Look-ups in named tables: a row name and a column name give one cell, copied from the table.

Burosap:
|  | Dader | Vako | Kiro | Dezi | Rodiri | Nirat |
|---|---|---|---|---|---|---|
| Ludolof | 634 | -6261 | -34983 | -8101 | -15877 | 59136 |
| Vef | 4655 | -4746 | 32455 | -752 | 1418 | 12662 |
| Dum | 49521 | -5993 | -20821 | -30558 | -13585 | -24728 |
| Pul | -3383 | -5458 | -6698 | -10110 | -4542 | 17170 |
| Kulunam | -34484 | -1646 | 18513 | -42880 | 5508 | 29359 |
| Lis | 23161 | 359 | -15995 | -9059 | -12994 | -35222 |
| Sib | -74835 | 17000 | -88310 | -8381 | -2785 | -56490 |
| Von | -5307 | -23805 | 29287 | 4753 | -8619 | 17435 |
| Mot | -19478 | 5517 | 60835 | -28486 | -3689 | -21105 |

Kulunam, Dezi => -42880
Von, Rodiri => -8619
Von, Vako => -23805
Dum, Vako => -5993
Dum, Dader => 49521
Lis, Nirat => -35222
Von, Dezi => 4753
Mot, Vako => 5517
Mot, Rodiri => -3689
Sib, Dezi => -8381
Pul, Kiro => -6698
Vef, Nirat => 12662
Vef, Rodiri => 1418
Pul, Vako => -5458
Lis, Kiro => -15995
Ludolof, Nirat => 59136
Vef, Vako => -4746
Lis, Vako => 359
Mot, Kiro => 60835
Dum, Nirat => -24728

Sezav:
columns: Rok, Mened, Ser, Vibeder, Kar, Nalegag, Miv, Torami
Vapal: [86, 81, 179, 126, 154, 80, 205, 88]
Safudu: [103, 72, 112, 173, 188, 175, 193, 162]
Sofan: [118, 85, 155, 146, 165, 133, 193, 140]
Nefad: [57, 25, 164, 88, 109, 51, 182, 132]
Rivolob: [186, 190, 149, 133, 132, 153, 112, 200]
Kufu: [112, 84, 73, 168, 185, 245, 159, 222]

Kar of Nefad = 109
Torami of Kufu = 222
Torami of Safudu = 162
Vibeder of Vapal = 126
Ser of Rivolob = 149
Kar of Safudu = 188
Ser of Sofan = 155
Mened of Sofan = 85
Kar of Vapal = 154
Row with the largest Vibeder: Safudu

Kal =
       Vetab  Fanasaz  Vin
Lan      214      133  107
Nub      215      103  134
Palo     112       90  122
Rur      177       49  114
Tolur    144      131   96
Kora     197       51  114

Vin of Nub: 134
Fanasaz of Rur: 49
Vetab of Rur: 177
Fanasaz of Kora: 51
Fanasaz of Nub: 103
Vetab of Tolur: 144
Vin of Tolur: 96
Fanasaz of Tolur: 131
Vetab of Lan: 214
Vin of Kora: 114
Fanasaz of Palo: 90
Fanasaz of Lan: 133
Vetab of Kora: 197
Vin of Lan: 107
Vin of Rur: 114
Vetab of Palo: 112
Vetab of Nub: 215
Vin of Palo: 122

Table Zovezu
	Kotif	Lop
Lago	56	191
Lelakot	95	41
Gegov	103	46
Lenevok	118	41
Rute	35	195
Tibud	87	166
Sagiv	48	157
Vok	105	105
Dur	169	178
Ponun	75	57
Lon	105	105
Vez	130	193
Felan	85	71
Pev	65	146

Kotif of Lon is 105
Kotif of Pev is 65
Kotif of Gegov is 103
Lop of Lenevok is 41
Kotif of Lago is 56
Kotif of Tibud is 87
Kotif of Lenevok is 118
Kotif of Dur is 169
Lop of Lelakot is 41
Row with the largest Kotif: Dur

Malan
        Vir  Femeso  Tegok
Ner     206      64    125
Vigesa  163     120     60
Sazig   169     151    189

Vigesa, Vir: 163
Sazig, Vir: 169
Sazig, Femeso: 151
Vigesa, Femeso: 120
Sazig, Tegok: 189
Ner, Femeso: 64
Vigesa, Tegok: 60
Ner, Vir: 206
Ner, Tegok: 125

Table Lamu
         Kaloluk  Gaz  Rezu  Daz  Dod
Feba         0.4  0.5   0.4  0.3  0.6
Letiro       1.0  0.6   1.0  0.4  0.6
Tid          0.6  0.6   0.7  0.3  0.6
Rimonot      0.6  0.5   0.5  0.4  0.6
Tazozaz      0.8  0.6   0.8  0.4  0.6
Luva         1.0  0.6   1.0  0.5  0.6
Nepedib      0.8  0.5   0.9  0.2  0.6
Kapomaf      0.3  0.5   0.4  0.4  0.6
Paka         0.6  0.6   0.7  0.3  0.6

What is the Daz of Luva in Lamu?
0.5
What is the Rezu of Luva in Lamu?
1.0
What is the Gaz of Tid in Lamu?
0.6
What is the Dod of Paka in Lamu?
0.6
What is the Gaz of Kapomaf in Lamu?
0.5
What is the Kaloluk of Luva in Lamu?
1.0
What is the Rezu of Nepedib in Lamu?
0.9
What is the Dod of Feba in Lamu?
0.6
What is the Dod of Tid in Lamu?
0.6
What is the Gaz of Letiro in Lamu?
0.6
What is the Daz of Feba in Lamu?
0.3
What is the Daz of Kapomaf in Lamu?
0.4

